Below is a small trained network, with its code and all its weights. Each question gives an input and a target symbol and asks what happens when units are switched off, that is, made to give their printed mean instead of their output.

import numpy as np


def w(rows, s, z=0):
    codes = np.array(rows[::2]) - 128.0
    scale = np.full(codes.shape[1], s)
    scale[-1] = z or s
    return codes * scale


def f(y):
    return np.maximum(y, 0)


def softmax(a):
    e = np.exp(a - a.max(-1, keepdims=True))
    return e / e.sum(-1, keepdims=True)


def log_softmax(a):
    a = a - a.max(-1, keepdims=True)
    return a - np.log(np.exp(a).sum(-1, keepdims=True))


def net(x, mask):
    ids = ['αδηθμσφ'.index(c) for c in x.split()]
    T = len(ids)
    res = E[ids] + P[:T]
    u = 0
    for l in range(2):
        r = res
        for j in range(3):
            rows = slice(4 * j, 4 * j + 4)
            q, k, v = (r @ M[l][rows].T for M in (Q, K, V))
            z = softmax(np.where(np.tri(T) > 0, q @ k.T / 4**0.5, -1e9)) @ v
            o = O[l][rows]
            res = res + np.where(mask[u + j], z, o[:, -1]) @ o[:, :-1]
        u += 3
        y = f(res @ A[l][:, :-1].T + A[l][:, -1])
        res = res + np.where(mask[u : u + 8], y, B[l][:, -1]) @ B[l][:, :-1]
        u += 8
    return log_softmax(res[-1] @ U[:, :-1].T + U[:, -1])


Q, K, V, O, A, B = {}, {}, {}, {}, {}, {}
E = w([
[118,16,199,141],'α',
[141,211,85,124],'δ',
[116,154,66,102],'η',
[132,156,229,103],'θ',
[173,129,42,141],'μ',
[147,83,112,139],'σ',
[66,216,254,77],'φ',
],0.0094)
P = w([
[117,107,130,126],'0',
[184,125,142,153],'1',
[167,110,115,71],'2',
[102,102,108,52],'3',
[73,121,117,177],'4',
[166,155,160,211],'5',
[213,150,159,120],'6',
[134,104,103,24],'7',
[30,102,76,144],'8',
[98,152,133,255],'9',
[196,173,168,182],'10',
[187,110,141,44],'11',
[80,87,88,80],'12',
],0.0096)
Q[0] = w([
[111,153,158,220],'L0H0',
[132,118,119,96],'L0H0',
[150,105,93,29],'L0H0',
[142,109,107,88],'L0H0',
[207,115,142,140],'L0H1',
[2,100,91,153],'L0H1',
[55,103,105,145],'L0H1',
[192,116,144,128],'L0H1',
[109,135,142,125],'L0H2',
[160,131,119,137],'L0H2',
[102,132,141,122],'L0H2',
[136,143,129,117],'L0H2',
],0.0095)
K[0] = w([
[132,209,176,216],'L0H0',
[129,105,116,89],'L0H0',
[126,59,85,44],'L0H0',
[128,113,122,81],'L0H0',
[146,98,153,195],'L0H1',
[119,83,98,2],'L0H1',
[124,87,105,43],'L0H1',
[123,107,133,183],'L0H1',
[108,136,125,138],'L0H2',
[148,117,138,93],'L0H2',
[117,135,125,140],'L0H2',
[128,145,127,118],'L0H2',
],0.0091)
V[0] = w([
[127,133,132,145],'L0H0',
[115,155,146,194],'L0H0',
[128,128,128,128],'L0H0',
[137,111,112,75],'L0H0',
[150,158,155,244],'L0H1',
[129,122,122,99],'L0H1',
[131,125,121,103],'L0H1',
[112,98,101,2],'L0H1',
[156,131,116,115],'L0H2',
[107,130,128,140],'L0H2',
[123,128,131,132],'L0H2',
[128,128,128,128],'L0H2',
],0.0064)
O[0] = w([
[130,135,138,145,105],'L0H0',
[127,168,172,217,1],'L0H0',
[128,128,128,128,128],'L0H0',
[127,104,106,78,212],'L0H0',
[253,176,210,79,79],'L0H1',
[101,111,111,133,145],'L0H1',
[109,109,118,132,139],'L0H1',
[12,77,48,176,185],'L0H1',
[149,83,125,118,160],'L0H2',
[115,146,144,142,89],'L0H2',
[123,141,127,129,120],'L0H2',
[128,128,128,128,128],'L0H2',
],0.0041,0.0007)
A[0] = w([
[199,137,124,253,161],'L0N0',
[193,147,190,90,122],'L0N1',
[78,46,7,166,191],'L0N2',
[65,224,255,84,88],'L0N3',
[17,142,141,47,240],'L0N4',
[246,162,141,136,239],'L0N5',
[196,55,56,28,252],'L0N6',
[76,170,165,239,185],'L0N7',
],0.0047,0.0024)
B[0] = w([
[172,124,136,209,185],'L0N0',
[173,138,183,113,166],'L0N1',
[104,80,68,141,229],'L0N2',
[122,168,254,100,150],'L0N3',
[61,113,122,67,198],'L0N4',
[223,150,146,124,213],'L0N5',
[169,89,102,53,253],'L0N6',
[102,141,144,202,175],'L0N7',
],0.0067,0.0044)
Q[1] = w([
[140,106,92,147],'L1H0',
[128,148,88,100],'L1H0',
[132,154,122,103],'L1H0',
[156,88,119,173],'L1H0',
[142,109,147,111],'L1H1',
[126,164,113,140],'L1H1',
[159,152,116,116],'L1H1',
[117,146,124,137],'L1H1',
[205,163,163,149],'L1H2',
[178,193,156,242],'L1H2',
[150,166,151,204],'L1H2',
[207,100,137,8],'L1H2',
],0.015)
K[1] = w([
[144,91,102,145],'L1H0',
[129,111,94,92],'L1H0',
[132,137,127,101],'L1H0',
[167,90,127,170],'L1H0',
[142,109,125,98],'L1H1',
[161,142,139,159],'L1H1',
[164,132,145,120],'L1H1',
[125,127,119,152],'L1H1',
[117,98,113,14],'L1H2',
[195,116,145,20],'L1H2',
[191,119,137,47],'L1H2',
[2,109,91,119],'L1H2',
],0.015)
V[1] = w([
[135,152,199,204],'L1H0',
[102,174,133,50],'L1H0',
[119,153,136,47],'L1H0',
[83,214,131,105],'L1H0',
[73,70,115,74],'L1H1',
[133,166,133,209],'L1H1',
[152,109,133,34],'L1H1',
[130,164,127,226],'L1H1',
[8,114,242,110],'L1H2',
[64,255,189,107],'L1H2',
[129,253,9,101],'L1H2',
[40,75,61,80],'L1H2',
],0.008)
O[1] = w([
[86,154,110,108,98],'L1H0',
[128,127,170,146,97],'L1H0',
[133,129,166,157,120],'L1H0',
[106,125,183,124,52],'L1H0',
[160,158,110,127,185],'L1H1',
[98,94,127,107,62],'L1H1',
[151,162,143,163,191],'L1H1',
[104,97,124,108,56],'L1H1',
[96,174,129,196,91],'L1H2',
[142,115,172,197,2],'L1H2',
[139,1,158,132,67],'L1H2',
[70,107,83,137,185],'L1H2',
],0.013,0.0066)
A[1] = w([
[117,212,121,103,47],'L1N0',
[116,193,235,189,82],'L1N1',
[141,118,255,71,55],'L1N2',
[178,137,166,159,216],'L1N3',
[143,33,113,88,2],'L1N4',
[122,42,117,215,172],'L1N5',
[174,137,164,154,212],'L1N6',
[192,149,59,127,77],'L1N7',
],0.0097,0.0053)
B[1] = w([
[116,51,179,197,183],'L1N0',
[123,67,22,67,178],'L1N1',
[91,191,45,252,150],'L1N2',
[156,188,206,80,155],'L1N3',
[2,116,234,186,171],'L1N4',
[221,79,65,222,153],'L1N5',
[164,178,204,86,153],'L1N6',
[23,142,185,121,246],'L1N7',
],0.0078,0.013)
U = w([
[120,45,54,205,80],'α',
[205,135,77,181,97],'δ',
[62,90,222,94,52],'η',
[184,135,22,2,253],'θ',
[168,100,201,163,156],'μ',
[174,191,234,94,123],'σ',
[44,187,132,214,65],'φ',
],0.0064,0.0039)

Each question gives the input, a string of symbols that net reads in full, and the target symbol t.
The units are the heads (4 rows each of Q, K, V and O) and the neurons (one row each of A and B). Each row of codes is followed by its name. A weight is (code - 128) times the scale printed after its matrix; where a second scale follows, it is the last column's (O, A, B and U).
mask holds one flag per unit, layer by layer, with each layer's heads first. A switched-off unit (its flag False) gives its mean, the last column of its rows in O or B, instead of its output. The means were averaged over made-up inputs and are rounded, as every weight is.
A unit's drop is (log p(t) with every unit on - log p(t) with that unit switched off) / (log p(t) with every unit on - log p(t) with every unit switched off).
The circuit of an input: a set's keep is (log p(t) with only the set's units on - log p(t) with every unit switched off) / (log p(t) with every unit on - log p(t) with every unit switched off). Starting from the 12 units with the biggest drops (on a tie, the unit counted first), units are removed one at a time, each time the one whose removal leaves the highest keep (on an exact tie, the one counted first), for as long as the keep stays at least 0.8.
units of the circuit, in order: the units of the circuit, biggest drop first
k most important neurons: the k neurons with the biggest drops, biggest first
k most important neurons of layer l: the k neurons of layer l with the biggest drops, biggest first
heads that matter: for each layer, one digit per head in row order, 1 if its drop is at least 0.15 and else 0, layers parted by /
input φ σ α, target δ: 3 most important neurons -> L1N1; L1N5; L1N7
input σ σ η σ μ φ σ α θ σ η μ, target σ: 3 most important neurons -> L1N3; L1N6; L0N6
input μ α σ μ η η θ η α, target α: units of the circuit, in order -> L0H1; L1N5; L1H2
input φ σ μ, target δ: 3 most important neurons -> L1N1; L1N5; L0N4
input σ σ μ σ σ α μ σ μ σ σ α, target η: 2 most important neurons -> L1N4; L0N2
input α σ μ μ σ α α μ δ σ δ, target η: heads that matter -> 000 / 011
input α α σ μ η σ θ φ σ σ δ, target δ: heads that matter -> 000 / 011
input α σ φ, target φ: units of the circuit, in order -> L1N2; L1H0; L0N3
input α σ μ η δ φ α α, target μ: most important neuron of layer 0 -> L0N6
input μ σ σ σ σ, target θ: units of the circuit, in order -> L1H2; L1N4
input σ α σ α μ σ σ, target φ: units of the circuit, in order -> L1H2; L1N7; L0N4
input σ σ σ μ σ σ η, target η: heads that matter -> 010 / 001
input α α δ, target φ: units of the circuit, in order -> L1H2; L1N0
input μ σ σ σ σ σ α θ α σ η, target σ: heads that matter -> 010 / 001
input σ σ α θ μ μ, target φ: units of the circuit, in order -> L1H2; L1N7
input σ θ α α α α σ θ σ σ δ, target σ: 2 most important neurons -> L1N3; L1N6
input θ σ η σ σ σ σ φ δ η, target θ: heads that matter -> 000 / 011
input α α α α η σ σ δ, target α: heads that matter -> 010 / 101
input φ σ σ α μ μ μ α σ, target η: 2 most important neurons -> L1N4; L0N0
input α μ μ σ η α α, target θ: units of the circuit, in order -> L1H0; L1N4; L1N0
input α α σ μ θ μ μ σ α α η φ, target φ: units of the circuit, in order -> L1N2; L0N3; L1H0
input μ θ θ φ μ α, target σ: units of the circuit, in order -> L1H2; L1N3; L1N6
input α α η, target φ: most important neuron of layer 0 -> L0N5
input σ α μ θ σ σ σ α σ α α σ μ, target φ: heads that matter -> 000 / 001
input α θ μ μ σ φ σ μ η, target δ: 4 most important neurons of layer 1 -> L1N1; L1N5; L1N7; L1N4
input α σ σ σ σ θ φ α σ, target σ: heads that matter -> 000 / 001
